Below is a small trained network, with its code and all its weights. Each question gives an input and a class and asks what happens when units are switched off, that is, made to give their printed mean instead of their output.

import numpy as np


def w(rows, s, z=0):
    codes = np.array(rows[::2]) - 128.0
    scale = np.full(codes.shape[1], s)
    scale[-1] = z or s
    return codes * scale


def f(y):
    return y / 2 * (1 + np.tanh(0.7978845608 * (y + 0.044715 * y**3)))


def log_softmax(a):
    a = a - a.max(-1, keepdims=True)
    return a - np.log(np.exp(a).sum(-1, keepdims=True))


def net(x, mask):
    res = np.array(x, float).reshape(1, 7) / 4 @ E
    y = f(res @ A[0][:, :-1].T + A[0][:, -1])
    res = res + np.where(mask, y, B[0][:, -1]) @ B[0][:, :-1]
    return log_softmax(res[-1] @ U[:, :-1].T + U[:, -1])


A, B = {}, {}
E = w([
[151,105,87,136,193,190,108,157,112,111,207,93],'x0',
[133,104,160,72,144,199,91,128,198,172,74,104],'x1',
[122,190,149,69,126,161,144,81,163,98,198,254],'x2',
[122,218,112,171,156,152,180,145,146,171,108,108],'x3',
[127,124,128,131,129,126,128,124,129,127,125,126],'x4',
[141,117,110,132,114,177,157,180,107,69,50,177],'x5',
[130,147,138,134,204,116,58,121,75,153,87,166],'x6',
],0.0093)
A[0] = w([
[129,137,69,192,110,33,159,131,57,100,162,137,37],'neuron 1',
[166,136,120,111,186,179,138,132,129,105,186,144,76],'neuron 2',
[114,219,113,154,139,161,169,142,130,153,130,130,54],'neuron 3',
[120,17,143,79,83,101,77,115,87,78,142,154,110],'neuron 4',
[168,96,75,127,187,198,118,170,107,115,194,85,88],'neuron 5',
[142,116,109,140,129,181,151,185,109,74,67,156,36],'neuron 6',
[133,91,106,128,20,141,219,141,216,96,179,59,123],'neuron 7',
[100,148,155,132,152,67,88,66,161,212,216,59,69],'neuron 8',
[136,124,138,159,189,101,70,105,78,163,98,159,63],'neuron 9',
[116,212,87,181,140,156,171,151,137,177,100,115,92],'neuron 10',
[109,149,187,102,75,61,155,105,144,154,53,158,51],'neuron 11',
[134,64,91,191,129,94,117,175,89,161,69,2,3],'neuron 12',
[144,89,149,74,145,187,93,132,223,191,68,89,35],'neuron 13',
],0.0077,0.0064)
B[0] = w([
[85,177,228,119,106,230,127,105,71,36,169,81,188],'neuron 1',
[57,140,90,148,74,92,98,69,160,154,113,149,164],'neuron 2',
[139,108,154,135,165,102,158,78,178,143,139,111,156],'neuron 3',
[182,143,177,158,215,95,212,104,218,160,151,53,214],'neuron 4',
[26,107,105,214,59,63,81,73,154,153,54,91,208],'neuron 5',
[159,35,88,86,85,137,220,164,114,50,69,147,161],'neuron 6',
[99,125,152,116,233,111,50,162,55,199,78,183,238],'neuron 7',
[163,14,68,84,87,155,229,208,102,28,30,170,206],'neuron 8',
[107,106,161,128,179,121,112,156,93,158,85,165,162],'neuron 9',
[168,76,184,126,192,94,194,123,175,130,136,63,184],'neuron 10',
[37,116,81,210,69,93,69,81,147,136,92,103,180],'neuron 11',
[110,215,73,37,114,136,146,33,205,165,208,255,254],'neuron 12',
[90,191,220,140,114,217,122,116,53,22,195,86,210],'neuron 13',
],0.0083,0.0081)
U = w([
[124,178,98,59,94,136,135,79,202,144,196,227,99],'0',
[106,166,200,135,96,201,119,123,58,65,175,57,100],'1',
[68,104,90,214,43,77,81,103,157,155,79,72,105],'2',
[183,42,79,86,87,145,186,188,109,79,82,134,113],'3',
[196,115,171,147,207,86,170,120,205,161,151,24,113],'4',
[162,143,115,130,120,123,95,151,112,154,137,108,254],'5',
[116,124,139,117,223,113,68,163,38,193,95,159,115],'6',
[247,148,91,137,65,118,72,191,103,174,176,97,108],'7',
],0.011,0.02)

Each question gives the input, the list of numbers given to net, and the class t.
The units are the neurons (one row each of A and B). Each row of codes is followed by its name. A weight is (code - 128) times the scale printed after its matrix; where a second scale follows, it is the last column's (A, B and U).
mask holds one flag per neuron, in row order. A switched-off neuron (its flag False) gives its mean, the last column of its row in B, instead of its output. The means were averaged over made-up inputs and are rounded, as every weight is.
A unit's drop is (log p(t) with every unit on - log p(t) with that unit switched off) / (log p(t) with every unit on - log p(t) with every unit switched off).
The circuit of an input: a set's keep is (log p(t) with only the set's units on - log p(t) with every unit switched off) / (log p(t) with every unit on - log p(t) with every unit switched off). Starting from the 12 units with the biggest drops (on a tie, the unit counted first), units are removed one at a time, each time the one whose removal leaves the highest keep (on an exact tie, the one counted first), for as long as the keep stays at least 0.8.
units of the circuit, in order: the units of the circuit, biggest drop first
top k neurons: the k neurons with the biggest drops, biggest first
drop when u is switched off: that unit's drop, to one decimal
input [-2,0,-8,7,-7,1,0], class 0: top neuron -> (neuron 12)
input [4,3,-3,8,-7,5,-6], class 4: top 3 neurons -> (neuron 10; neuron 3; neuron 8)
input [-8,8,-4,-7,6,4,5], class 1: top 2 neurons -> (neuron 13; neuron 5)
input [-6,1,3,3,2,4,4], class 2: top 3 neurons -> (neuron 11; neuron 12; neuron 7)
input [-4,-1,7,8,-2,-3,-1], class 4: units of the circuit, in order -> (neuron 12; neuron 10)
input [1,7,6,1,4,-1,3], class 1: top 2 neurons -> (neuron 12; neuron 13)
input [5,7,-6,-4,-4,-8,8], class 3: top 3 neurons -> (neuron 8; neuron 7; neuron 1)
input [-3,-6,1,-2,7,-8,0], class 3: top 2 neurons -> (neuron 8; neuron 13)
input [5,-1,1,-5,1,-5,2], class 2: units of the circuit, in order -> (neuron 5; neuron 12)
input [6,-4,-4,7,1,2,6], class 4: top 2 neurons -> (neuron 10; neuron 7)
input [8,-4,6,8,-7,5,-8], class 2: top 4 neurons -> (neuron 5; neuron 2; neuron 12; neuron 4)
input [2,-6,5,4,-7,5,-5], class 5: top 4 neurons -> (neuron 12; neuron 13; neuron 7; neuron 8)
input [-7,-7,-5,-3,2,-4,-5], class 1: top 2 neurons -> (neuron 1; neuron 5)
input [-8,1,4,8,-1,-3,7], class 2: top neuron -> (neuron 11)
input [-3,-6,-6,-2,5,-4,-7], class 6: top 2 neurons -> (neuron 7; neuron 13)
input [-5,6,6,-5,3,-7,3], class 3: units of the circuit, in order -> (neuron 8; neuron 12)
input [-4,-8,-5,-3,-4,2,0], class 1: drop when neuron 1 is switched off -> 1.3
input [-3,0,-5,8,6,7,7], class 4: drop when neuron 10 is switched off -> 1.0
input [-6,-8,2,-2,6,0,-4], class 1: drop when neuron 1 is switched off -> 1.2
input [1,-6,3,7,-2,-5,-3], class 4: units of the circuit, in order -> (neuron 10)
